
[[  27    8 -105  -16   21    3   -9  -11   27   -1  134    6  -15   18
   -76  -29    7   41   37  -31  -40]
 [ -91 -447 -107   88  159 -250   31  349  187  347   37  279  185  260
   -24   74    9   59 -154 -289   97]
 [-186   28  -65   -4  123   73   87   51  -56   85  251  143  -70  143
  -126  -88 -153  103  144 -208  -51]
 [ -13  137  -81  -20  186  -37  -49 -189  -73  -75  149   73 -112  -42
    21  -44   15   72  221 -203  -85]
 [ -11  -25 -147  177  -29   19  109 -280 -106  150  -44   25   36  -35
   -99   19   88  -41  -45  155  -91]
 [  73   11 -133   41 -120   69   49  -68   17   28   76  -87   37  -17
  -134  -13   55  -17  -75  164  -52]
 [ 596 -228 -244  -18 -153 -370 -184 -100  364  -92 -119 -241   89 -186
    86  220  399 -138 -432   55   45]
 [  29 -243 -123  146  219 -263   15  -64   59  180  -49  178   68   55
    84  139  154  -26 -106 -260  -10]
 [ 187    2 -138   48 -138   48  -19  -81   58  -74  -12 -204  117 -100
   -71   60  213  -94 -164  282  -78]
 [-268  532  -55 -161 -154  595  413  -96 -121 -174  788 -181 -566  196
  -548 -227 -622  134  119 -263 -137]
 [  -2   73  -76    4  114   15  -22  -74  -32  -70  114    0  -12  -13
    -5  -13   67   18  103  -66  -84]
 [ -97  156  -68  -58  315  -87   66 -192  -51  -41  343  177 -339   81
   -21  -32 -182  129  213 -618  -65]
 [-211  145  -84  -30   55  112   57 -120 -154  117  252  193 -153   74
  -180 -214 -245  189  346 -116  -55]
 [  16   62  -95 -118  -91  118   12  137   90  -50  294  -77  -66   72
  -184  -91 -115   75   20  -41  -17]
 [  84   91  -78  -41   95   43   11  -22   56 -176  210 -125  -76   -1
   -27   57   68  -28  -44 -154  -81]
 [ 133  -73   -8  187  670 -272   13 -161   57 -312  -24  -61    8  -13
   406  471  500 -278 -271 -621 -175]
 [-100   20  -62  -61  122  -28 -119   34  -59   55  110  173   35   28
   -12 -146  -32  158  309  -68  -36]
 [ 211  106 -153  -18  176 -249 -119 -412   -6  -79   47   53 -193 -166
   103   22  121   46  144 -268  -61]
 [ -71 -109 -163  215 -124    2   52 -239 -146  318 -165  133  183  -42
  -117  -71   86   16   54  382  -62]
 [ 153 -181  -99  -99 -100  -63 -254  329  166  -10  -40  -55  328  -29
    17  -54  222   46   11  296   36]
 [-271  -50  -10  121  128  231  175  207  -70   64  164   27  148  196
  -122   22  -10  -40  -48   19  -94]
 [-172 -139  -73   32  264 -122  128  111   46  175  257  251 -120  237
   -66   20 -163  101   18 -546   14]
 [  79 -306 -130  -48 -276  -17 -142  436  211  194  -34  -18  389   69
  -148  -85  109   54 -106  429   85]
 [-117  -66  -86   81  151  -59  -25  -48  -93  147   11  199   84   41
     5  -53   42   78  181  -48  -49]
 [  -2  -47  -42  -56  220  -80  -75  137   73  -79  163   49   23   69
    56   35   75   36   57 -258  -36]
 [-131  192  -31  101  206  174   60 -201 -202 -130   83  -32   18  -32
    24   22  120  -57  146   33 -192]
 [ 253   88  -65 -174   26   44  -88  196  238 -371  285 -307  -36  -16
    -7  103  139  -66 -179 -136  -52]
 [-203  -26  -48  -60   27  159  138  281   45   94  368   92  -66  239
  -240 -101 -262  128   39 -224    6]
 [-137 -148 -209  452 -164   14  212 -540 -306  519 -351  189  214  -86
  -146  -23  146  -68  -40  563 -118]
 [-202  -69  -34  -85  331 -205 -248  124  -87  150   65  421   82   63
   123 -201  -36  262  536 -279   20]
 [-308 -225  -51  102  244  -58  117  211  -30  307  141  338   69  262
   -71  -31 -122  110   82 -317   11]
 [  41  -44 -138  145  -88   12  -39 -192  -98  120 -155   -5  206 -111
   -31  -29  205  -29   38  395  -86]
 [ 332  -37   18 -381  274 -145 -376  634  446 -569  335 -275   85   40
   225  154  273  -23 -100 -444   24]
 [  89  -52  -43  -40  251  -98 -112  133  107 -175   94  -45   70   19
   134  115  212  -42  -35 -220  -55]
 [ 386  306 -186 -104 -258   85  -97 -392   38 -294  118 -363 -156 -283
  -104  -32  134  -44  -27  283 -119]
 [ -79  -14  -88  -85  128  -51   49   93   68   72  314  139 -159  153
  -120  -63 -197  137   98 -393   12]
 [-143   85 -175  181 -179  152  233 -385 -212  283   70  101 -106    1
  -290 -139 -166   57   84  216  -93]
 [ 173 -182 -132  140  344 -364   -5 -209  104   16  -45   99  -41  -10
   199  262  262  -96 -190 -452  -37]
 [-266 -166  -29   84  252  -11   58  213  -42  181   96  241  133  202
   -18   -6  -21   69   97 -211  -29]
 [ 207  239 -151 -154  -31  -53 -117 -279   24 -164  231  -69 -253 -146
   -62 -109  -46  114  192 -132  -45]
 [-174  174 -106  -54  -46  150   82 -118 -119  100  293  119 -191   62
  -247 -217 -285  191  278  -64  -44]
 [ 160  163 -168 -236 -440  153 -218   39   55  -25  156 -119   44 -139
  -268 -333 -112  198  272  515   18]
 [  46   42 -136   24 -158   99   54  -99   -2   51  116  -71  -11  -18
  -182  -63  -20   20  -18  177  -49]
 [ 574 -206 -250   34   -5 -473 -172 -286  296  -59 -145 -137  -11 -207
   163  250  398 -127 -352 -139   21]
 [ 140  146 -185  102 -285  193  134 -353  -69    1   47 -219  -40 -127
  -222  -24   57  -83 -141  404 -117]
 [-149  -41  -52   22   75  121  123  171   17   44  223   28   26  170
  -136   -7  -69   20  -39 -112  -50]
 [ -56  134  -59  -12  200   37   59 -112  -45  -91  245   19 -156   35
   -33    4  -39   31  104 -289 -102]
 [  70 -167 -118   94  180 -264 -143 -107    0  120 -147  167  153  -56
   144   38  236   22   90  -38  -28]
 [  88  -37  -69 -169   -3   13 -114  330  200 -129  257  -84   45   85
   -65  -24    8   59  -22 -110   19]
 [ -12  125  -93 -161  -71  109  -57   94   36  -54  292  -16  -88   35
  -174 -172 -155  146  191  -30  -13]
 [  47 -170 -126  -71   89 -249 -126  113  132  142  101  207    5   66
    -9  -69  -34  155  115 -262   70]
 [  19  -95  -95   43   23    1  -24   88   34   34   20  -10  158   31
   -31   18  131  -13  -46   98  -44]
 [ 433   58 -187  -24 -140 -160 -244 -312   88 -183 -149 -220   85 -315
   100   41  369  -69  -45  326  -71]
 [   2   65   21 -127  464 -133 -244  129   20 -281  141   70   34  -14
   264   46  202   50  268 -394  -81]
 [ 112  -37 -110  124  220 -153   -2 -219   12  -60  -24  -14   -3  -55
   115  171  239 -105 -105 -170 -103]
 [ -44 -111   26  -71  552 -248 -248  257   72 -167   75  183  139   66
   322   97  244   44  204 -490  -47]
 [ 114   62 -113  -16 -115  118    2   -3   49 -107  122 -187   48  -41
  -119   -1   96  -44  -93  191  -69]
 [-162   95   -9    2  187  126  -24   68 -103  -77  139   44   76   49
     6  -55   45   40  202  -28 -112]
 [ 119  276 -135 -223 -131  100  -23 -124   51 -152  404  -99 -330  -41
  -220 -185 -235  158  181 -148  -21]
 [ -53 -113 -113  137   12  -29  -31  -74  -82  181 -116  109  211  -26
   -16  -35  149    8   74  236  -60]
 [  29 -138 -115  227  134 -103   18 -188  -65  110 -177   46  191  -44
    79  135  292 -110  -96  121 -100]
 [ -22  100  -78   15  218  -15  111 -163  -23  -81  249   22 -213   54
   -26   67  -41    2   15 -398  -90]
 [ -75  -10 -108   -3  234 -194   -9 -161  -44  140  158  285 -177   59
     0  -69 -113  162  239 -439   -7]
 [ 189  -57 -115   34   -8  -28  -69   16  103 -108  -15 -158  156  -68
    32  106  264  -94 -161  147  -68]
 [ 244 -135 -175   60   20 -243 -103 -168  102   46 -101    2   67 -106
    71   87  237  -34  -97    2  -14]
 [  18   89 -154  124 -150  119   68 -308 -133   90  -19  -51   25 -102
  -146  -68   59  -16   45  335 -106]
 [ 170  -77  -85  -23   98  -74 -122  119  134 -157   30 -123  140  -27
    87  119  269  -74 -112  -13  -49]
 [  43  101 -111   55  157  -54   30 -291  -63  -44  100   18 -134  -59
    12   33   65    2   62 -183 -100]
 [ 281  -12 -147   54  139 -209  -26 -269  108 -141   17 -119  -79 -113
   105  204  260 -114 -201 -217  -81]
 [ -70 -113 -120  -50 -131    5 -107  164   17  218   44  153  168   51
  -149 -214  -65  174  202  220   40]
 [ 322 -160 -185  -23    7 -286  -72  -64  239  -10   52  -44  -43  -42
    23  121  161  -22 -213 -218   37]
 [ 191   48 -142   60 -149   95   33 -141   39 -101   27 -245   60  -96
   -89   65  186 -120 -199  265  -97]]

[-145  147   47  164  149  191    3 -109  138  206 -248  153   19  247
  -94  -20   85   97  -30   55  -20 -143 -168   12  -81   81   84   79
 -209  160  -51]  50
[ 114 -122  -88   14  -28 -144 -113  138 -109  -60  128  -67  -38  -64
   51   70   55  -21  -47  -86  -95  159   29   67   51  147   19   22
   -9 -103   27]  71
[ 155 -110 -204    2  -76  -56  -67  164   -2   48  128  -46 -108  -45
  -92   87   16   -2  -95  -38  -68  106   32  106    4  150   58   71
 -166  -58  -10]  42
[ 244 -147 -464 -150 -105 -153 -694  302 -121 -120  419  -57  -83  -63
  212  436   39 -271  -80  -18 -144  267  185 -201   64  281  225  266
   32  -74   19]  9
[ 158 -196 -130   33  -36 -250 -121  248 -109   -7  125 -146  -99  -82
   84  102  111   13  -24 -123  -92  252   24   29   51  297   41   19
  -95 -186  -64]  44
[-153  223  -53  -52   38  199 -241 -118  -91  -32  -81  185   61  159
   -6   66   71   15 -164  -10 -121  -90 -103  -82  -23  -33   85  156
  -19   23  -30]  48
[  54  171 -386 -170 -204  310   13   24   61  142   67  148 -153   26
 -428   37  -85   79 -368   37  -91 -105  -38  154  -86  -90  103  212
 -370  -16  -87]  22
[ 126    3  130  112  -18   58  269 -207   60  -67   94  -22   50 -142
 -303 -197 -123 -108   56    0   38 -148   96  321   34 -301 -230  -95
   22  194  370]  55
[  76   51  -96   19  -26    0  -83  -34   17   41   53  -53  -60  -32
 -149   17   41  -44  -18  -58  -19   16   34   10   -4   22  -62   67
 -150   19   66]  51
[   0  -26  -63  -51   -9   78 -193   40 -174 -203  131  181  106   44
  106   97  -38  -79 -173   30 -171    5   -6  112   54  -41  128   86
  190   10  108]  26
[ -84  129   -4   53   93  -79 -232  -40  -57   95 -148  -70  -49   91
   43   49  229   65   33 -143  -42   97  -92 -220  -18  225  -27   78
 -170 -105 -130]  40
[ 287   16 -355   89  -63   94 -177  -19  359  260  229  -99 -159  -48
 -385  153  -90 -248  109  102  122  -93  207   10  -70  -14  -28  189
 -369  342  224]  30
[  52 -178 -110   -2  -47   11   47  244 -113  -51   66  140   -4   47
   52   52  -23  100 -240   22 -179   91  -88  261   30  144  197   32
   -5  -97  -60]  58
[ 135 -155   77  136    9 -154  166   46  -22  -19   53 -105  -18 -108
  -65  -91   17    4   56  -78  -18   79   25  214   41   51 -109 -103
  -25  -17  133]  3
[ 163 -113 -184   13  -67  -62  -69  147    3   33  146  -54  -92  -57
  -88   79    7  -32  -69  -31  -60   95   47  105   11  128   46   65
 -135  -29   25]  5
[ -27   92  180  214  175 -199 -138 -162   34  102 -150 -210  -11   12
   25  -44  236  -35  280 -166   69   69  -11 -216    6  167 -213  -47
 -116   26   57]  60
[ 160  -49 -104  104  -38 -160   77   64  105  214   -3 -236 -190 -102
 -239  -41  119   60   72 -139   54  122   27   24  -28  195 -142   -3
 -369  -76  -42]  18
[  58    8 -218  -62  -64   81 -181   83  -33   -7  111   86  -41   32
  -66  125   -4  -31 -172   15 -109   21    0   44   -4   61  121  148
  -92   -1   -2]  13
[ 328 -316  185  333  149 -269  -54  -45  131 -139  310 -180  131 -173
   94   24  -90 -398  424   58  104   20  280  200  119  -62 -179 -140
  274  399  592]  15
[ 227 -166 -113  242   58    0   20   62  300  210  113  -41  -59   24
 -181   72  -72 -148  148  119   83  -57   96  172  -34   82   27   41
 -214  325  210]  7
[  83  -34  207   76  -22  -42  293 -159  -96 -167   69  -39   76 -177
 -189 -233  -67  -28   10  -79  -21  -51   53  322   70 -254 -253 -154
  115   29  300]  53
[ -69  179  129  145  129  -81  -86 -199   34  132 -186 -147  -30   34
  -86  -75  213   26  163 -155   54    7  -49 -185  -24   92 -200   -6
 -196    4    7]  23
[ -53   83   17   73   82  -23 -148  -51  -30   43  -80   -7    0   72
   12   26  128   18   17  -70  -49   25  -58  -83   -5  113  -14   50
  -86  -14  -12]  0
[-257    7  423  160  185 -148  241  -41 -277  -74 -370   29  114  117
  215 -236  249  316  -44 -205 -141  104 -292   92   51  181  -78 -197
   86 -284 -164]  52
[ 285   57 -345  -79 -129  -71 -388  -41   75   12  345 -213 -139 -204
 -239  174   -2 -299   76  -69   50   70  269 -146    4  -30 -142  171
 -180   94  218]  20
[ -54   62  139  147  173 -146 -269 -110  -54  -17  -76  -80   57   62
  162   45  187  -70  179 -107  -16   66  -19 -197   32  152  -78   14
   44   35   69]  46
[ 196   96 -209   51  -45   32 -170 -108  199  143  156 -137 -112  -88
 -320   68  -15 -200  112   -7   94  -60  169  -48  -35  -58 -131  122
 -260  209  204]  38
[ -91  208  208  125   47   69  338 -275   50  135 -253  -55  -26  -11
 -351 -294   93  163   21 -130   46 -123 -114  125  -44 -126 -275  -97
 -249    5   45]  29
